Below is a small trained network, with its code and all its weights. Each question gives an input and a target symbol and asks what happens when units are switched off, that is, made to give their printed mean instead of their output.

import numpy as np


def w(rows, s, z=0):
    codes = np.array(rows[::2]) - 128.0
    scale = np.full(codes.shape[1], s)
    scale[-1] = z or s
    return codes * scale


def f(y):
    return y / 2 * (1 + np.tanh(0.7978845608 * (y + 0.044715 * y**3)))


def softmax(a):
    e = np.exp(a - a.max(-1, keepdims=True))
    return e / e.sum(-1, keepdims=True)


def log_softmax(a):
    a = a - a.max(-1, keepdims=True)
    return a - np.log(np.exp(a).sum(-1, keepdims=True))


def net(x, mask):
    ids = ['αβγδζθλμστφω'.index(c) for c in x.split()]
    T = len(ids)
    res = E[ids] + P[:T]
    u = 0
    for l in range(2):
        r = res
        for j in range(3):
            rows = slice(4 * j, 4 * j + 4)
            q, k, v = (r @ M[l][rows].T for M in (Q, K, V))
            z = softmax(np.where(np.tri(T) > 0, q @ k.T / 4**0.5, -1e9)) @ v
            o = O[l][rows]
            res = res + np.where(mask[u + j], z, o[:, -1]) @ o[:, :-1]
        u += 3
        y = f(res @ A[l][:, :-1].T + A[l][:, -1])
        res = res + np.where(mask[u : u + 4], y, B[l][:, -1]) @ B[l][:, :-1]
        u += 4
    return log_softmax(res[-1] @ U[:, :-1].T + U[:, -1])


Q, K, V, O, A, B = {}, {}, {}, {}, {}, {}
E = w([
[97,134,128,127,116,166,67,161],'α',
[162,141,121,180,86,166,127,180],'β',
[201,151,125,117,111,151,75,117],'γ',
[132,150,83,124,154,178,137,148],'δ',
[133,131,110,148,153,135,161,222],'ζ',
[167,99,118,113,158,101,81,130],'θ',
[204,83,89,209,105,135,123,83],'λ',
[146,102,64,128,160,174,124,53],'μ',
[96,73,85,169,149,161,141,92],'σ',
[134,71,96,202,85,219,212,74],'τ',
[140,62,5,122,24,109,183,104],'φ',
[105,42,143,195,79,171,156,121],'ω',
],0.019)
P = w([
[115,156,219,31,182,159,189,133],'0',
[130,178,49,206,180,98,63,106],'1',
[127,150,57,175,175,120,83,107],'2',
[128,120,64,150,168,138,93,119],'3',
[129,95,68,124,162,153,91,119],'4',
[130,69,72,106,153,164,90,120],'5',
[132,43,75,90,143,178,90,123],'6',
[133,28,77,70,143,188,88,131],'7',
[134,3,74,63,132,204,98,131],'8',
],0.0081)
Q[0] = w([
[152,107,166,87,124,124,143,124],'L0H1',
[192,87,54,105,135,212,70,206],'L0H1',
[133,110,94,117,120,127,136,120],'L0H1',
[151,115,162,107,171,188,136,144],'L0H1',
[128,142,146,76,107,138,142,110],'L0H2',
[106,138,123,116,105,123,108,111],'L0H2',
[110,152,113,163,115,155,118,122],'L0H2',
[115,152,89,162,131,143,114,158],'L0H2',
[255,150,148,117,115,126,176,106],'L0H3',
[137,93,168,151,84,72,153,155],'L0H3',
[106,112,118,96,165,83,215,118],'L0H3',
[154,72,133,140,205,76,114,82],'L0H3',
],0.02)
K[0] = w([
[135,168,145,122,127,155,124,147],'L0H1',
[169,20,74,114,146,197,100,170],'L0H1',
[124,107,113,108,99,135,124,130],'L0H1',
[126,130,130,165,126,146,78,147],'L0H1',
[109,146,140,120,105,87,148,119],'L0H2',
[133,128,127,141,140,110,162,133],'L0H2',
[134,119,130,127,140,127,122,147],'L0H2',
[127,133,139,141,135,134,135,121],'L0H2',
[251,134,132,130,134,151,135,105],'L0H3',
[144,77,179,166,114,101,105,146],'L0H3',
[130,96,123,142,211,151,138,125],'L0H3',
[140,72,137,113,170,39,130,89],'L0H3',
],0.019)
V[0] = w([
[141,171,98,128,95,88,131,167],'L0H1',
[158,46,110,163,251,112,169,123],'L0H1',
[135,132,91,145,170,112,129,179],'L0H1',
[85,54,147,138,96,57,180,17],'L0H1',
[140,121,137,129,136,138,100,106],'L0H2',
[172,75,77,119,145,193,65,173],'L0H2',
[146,166,253,215,255,184,118,114],'L0H2',
[177,57,102,114,135,213,95,197],'L0H2',
[106,146,86,74,70,140,113,132],'L0H3',
[138,111,138,135,146,115,134,116],'L0H3',
[149,151,178,193,203,142,146,130],'L0H3',
[126,111,63,85,71,90,144,136],'L0H3',
],0.0098)
O[0] = w([
[168,94,114,69,116,171,125,205,95],'L0H1',
[137,98,228,88,161,42,157,27,217],'L0H1',
[122,99,169,56,127,125,156,131,128],'L0H1',
[227,59,128,210,241,107,97,131,229],'L0H1',
[135,125,118,113,104,106,123,144,144],'L0H2',
[124,88,134,42,77,68,44,88,254],'L0H2',
[230,123,71,209,54,2,247,125,86],'L0H2',
[129,101,170,15,74,54,102,58,243],'L0H2',
[171,95,122,176,145,108,195,152,147],'L0H3',
[110,144,127,100,111,132,108,133,125],'L0H3',
[78,138,135,107,161,177,27,91,95],'L0H3',
[204,105,114,117,88,70,204,149,156],'L0H3',
],0.0065,0.0083)
A[0] = w([
[82,240,9,75,225,66,205,167,3],'L0N1',
[161,107,51,162,67,29,196,144,184],'L0N2',
[160,99,90,59,86,146,180,62,128],'L0N3',
[147,114,90,165,98,65,233,142,57],'L0N4',
],0.012,0.004)
B[0] = w([
[158,96,147,193,131,2,117,112,130],'L0N1',
[113,97,239,72,203,211,193,201,186],'L0N2',
[73,162,169,226,199,128,72,240,255],'L0N3',
[118,158,39,117,59,92,38,69,133],'L0N4',
],0.0075,0.016)
Q[1] = w([
[137,109,166,113,121,171,96,131],'L1H1',
[140,116,170,113,178,97,99,107],'L1H1',
[181,63,88,140,170,155,120,111],'L1H1',
[108,155,101,123,118,113,103,174],'L1H1',
[102,199,126,120,80,108,116,174],'L1H2',
[119,101,197,121,132,160,67,151],'L1H2',
[110,250,179,136,133,133,161,50],'L1H2',
[129,94,161,87,182,65,117,115],'L1H2',
[164,132,97,149,154,137,172,61],'L1H3',
[123,97,197,124,186,84,112,121],'L1H3',
[162,187,160,110,170,126,99,136],'L1H3',
[118,197,153,145,112,106,167,60],'L1H3',
],0.026)
K[1] = w([
[138,85,144,107,136,116,98,148],'L1H1',
[76,73,181,179,136,144,73,131],'L1H1',
[107,29,106,149,37,114,128,137],'L1H1',
[165,136,178,119,141,79,100,134],'L1H1',
[183,114,117,91,126,39,99,197],'L1H2',
[68,49,69,135,182,129,120,169],'L1H2',
[93,107,129,230,99,1,207,112],'L1H2',
[97,54,186,128,157,145,102,89],'L1H2',
[110,187,137,120,77,141,190,56],'L1H3',
[48,42,114,141,134,187,109,104],'L1H3',
[69,92,131,129,125,55,125,126],'L1H3',
[103,157,203,145,122,120,182,55],'L1H3',
],0.02)
V[1] = w([
[107,122,25,161,118,130,82,131],'L1H1',
[106,146,92,72,209,121,134,120],'L1H1',
[178,196,117,167,174,75,86,157],'L1H1',
[142,95,131,50,94,68,125,125],'L1H1',
[199,101,174,95,65,107,115,115],'L1H2',
[233,149,81,193,130,165,38,147],'L1H2',
[103,93,7,137,128,35,120,164],'L1H2',
[165,177,174,99,200,107,148,123],'L1H2',
[137,100,109,185,34,132,76,107],'L1H3',
[200,197,186,98,131,150,79,163],'L1H3',
[124,150,90,137,165,86,112,145],'L1H3',
[147,69,98,63,139,101,100,81],'L1H3',
],0.018)
O[1] = w([
[128,100,89,43,140,33,106,177,82],'L1H1',
[129,169,165,169,140,70,104,164,145],'L1H1',
[200,239,106,113,140,122,148,150,147],'L1H1',
[116,76,66,219,159,117,140,132,63],'L1H1',
[121,133,134,177,171,172,104,182,8],'L1H2',
[197,182,128,125,248,136,117,55,166],'L1H2',
[52,180,83,193,125,164,241,94,86],'L1H2',
[167,88,133,197,116,104,86,116,168],'L1H2',
[145,85,132,130,9,181,119,154,45],'L1H3',
[206,144,65,114,169,121,149,158,123],'L1H3',
[155,153,140,157,118,96,128,114,166],'L1H3',
[142,61,166,167,174,89,55,129,148],'L1H3',
],0.012,0.016)
A[1] = w([
[126,11,119,108,96,177,130,135,62],'L1N1',
[96,54,190,99,168,127,123,155,17],'L1N2',
[129,207,117,107,160,151,45,67,13],'L1N3',
[123,70,92,101,99,224,119,179,4],'L1N4',
],0.011,0.0032)
B[1] = w([
[120,161,56,168,232,232,96,80,188],'L1N1',
[188,212,152,43,47,151,125,182,225],'L1N2',
[76,2,62,158,32,156,205,95,252],'L1N3',
[134,82,160,143,177,12,161,86,157],'L1N4',
],0.0078,0.032)
U = w([
[20,104,81,113,67,98,79,102,162],'α',
[130,132,252,85,173,140,247,142,197],'β',
[153,136,108,116,54,155,132,146,100],'γ',
[119,212,131,126,50,125,112,100,134],'δ',
[80,105,159,132,50,148,141,203,253],'ζ',
[123,139,150,168,102,104,95,148,198],'θ',
[155,24,180,143,66,146,136,168,22],'λ',
[118,136,127,133,63,58,106,16,45],'μ',
[59,149,240,141,63,90,87,93,77],'σ',
[97,90,181,88,13,159,131,132,30],'τ',
[124,117,133,85,69,101,69,144,98],'φ',
[111,174,125,113,79,163,60,85,177],'ω',
],0.0043,0.0042)

Each question gives the input, a string of symbols that net reads in full, and the target symbol t.
The units are the heads (4 rows each of Q, K, V and O) and the neurons (one row each of A and B). Each row of codes is followed by its name. A weight is (code - 128) times the scale printed after its matrix; where a second scale follows, it is the last column's (O, A, B and U).
mask holds one flag per unit, layer by layer, with each layer's heads first. A switched-off unit (its flag False) gives its mean, the last column of its rows in O or B, instead of its output. The means were averaged over made-up inputs and are rounded, as every weight is.
A unit's drop is (log p(t) with every unit on - log p(t) with that unit switched off) / (log p(t) with every unit on - log p(t) with every unit switched off).
The circuit of an input: a set's keep is (log p(t) with only the set's units on - log p(t) with every unit switched off) / (log p(t) with every unit on - log p(t) with every unit switched off). Starting from the 12 units with the biggest drops (on a tie, the unit counted first), units are removed one at a time, each time the one whose removal leaves the highest keep (on an exact tie, the one counted first), for as long as the keep stays at least 0.8.
units of the circuit, in order: the units of the circuit, biggest drop first
k most important neurons: the k neurons with the biggest drops, biggest first
heads that matter: for each layer, one digit per head in row order, 1 if its drop is at least 0.15 and else 0, layers parted by /
input γ β φ α θ, target β: units of the circuit, in order -> L0H3; L0N2
input β μ γ α, target μ: units of the circuit, in order -> L0N3; L1H2; L1N2
input φ φ ω, target ω: 3 most important neurons -> L0N3; L1N1; L1N3
input λ γ λ σ γ σ θ γ, target σ: heads that matter -> 100 / 011
input β α β φ γ ζ ω ω δ, target β: units of the circuit, in order -> L0N2; L1H3; L0N3
input α φ β, target β: units of the circuit, in order -> L0N2; L1H3
input γ β ω φ ω φ, target ω: 2 most important neurons -> L0N2; L1N1
input ω τ μ μ α σ θ, target σ: units of the circuit, in order -> L1H3; L0H1; L1N3; L1H2
input μ α μ μ α φ α ω, target β: heads that matter -> 101 / 101
input α φ β μ, target β: units of the circuit, in order -> L0N2; L0H3; L1H3
input ω λ φ μ, target β: units of the circuit, in order -> L0H3; L0N2; L1H3
input ω τ λ, target ω: 2 most important neurons -> L0N3; L1N1
input φ δ θ μ φ ω γ ω τ, target ω: units of the circuit, in order -> L1H1; L1N1; L1N3
input δ δ β φ δ λ, target β: units of the circuit, in order -> L0N2; L1H3
input τ δ γ, target τ: heads that matter -> 000 / 101
input θ α μ σ φ θ γ φ φ, target α: most important neuron -> L0N2
input φ φ β α γ α λ τ, target τ: units of the circuit, in order -> L1H1; L1N2
input θ β λ ω γ τ θ, target τ: 2 most important neurons -> L0N3; L1N3
input α ω λ θ α θ δ ω γ, target ω: 3 most important neurons -> L1N1; L1N3; L1N2
input θ δ δ φ ζ φ τ ζ, target φ: 3 most important neurons -> L0N2; L0N3; L1N3
input α λ γ σ φ μ γ, target μ: units of the circuit, in order -> L0N3; L1H2; L1N3
input σ γ θ δ, target θ: heads that matter -> 110 / 110
input φ α γ, target β: units of the circuit, in order -> L0H3; L0N2
input θ φ μ φ φ ω α σ α, target μ: 4 most important neurons -> L0N2; L0N3; L1N3; L1N2
input τ α ω, target ω: heads that matter -> 000 / 100
input α φ β σ τ φ φ, target α: heads that matter -> 110 / 010
input τ λ ω θ μ ω δ, target ω: heads that matter -> 000 / 101
input λ φ λ δ, target β: units of the circuit, in order -> L0N2; L1H3
input α φ φ σ γ, target φ: heads that matter -> 010 / 100
input μ θ φ, target β: units of the circuit, in order -> L0N2
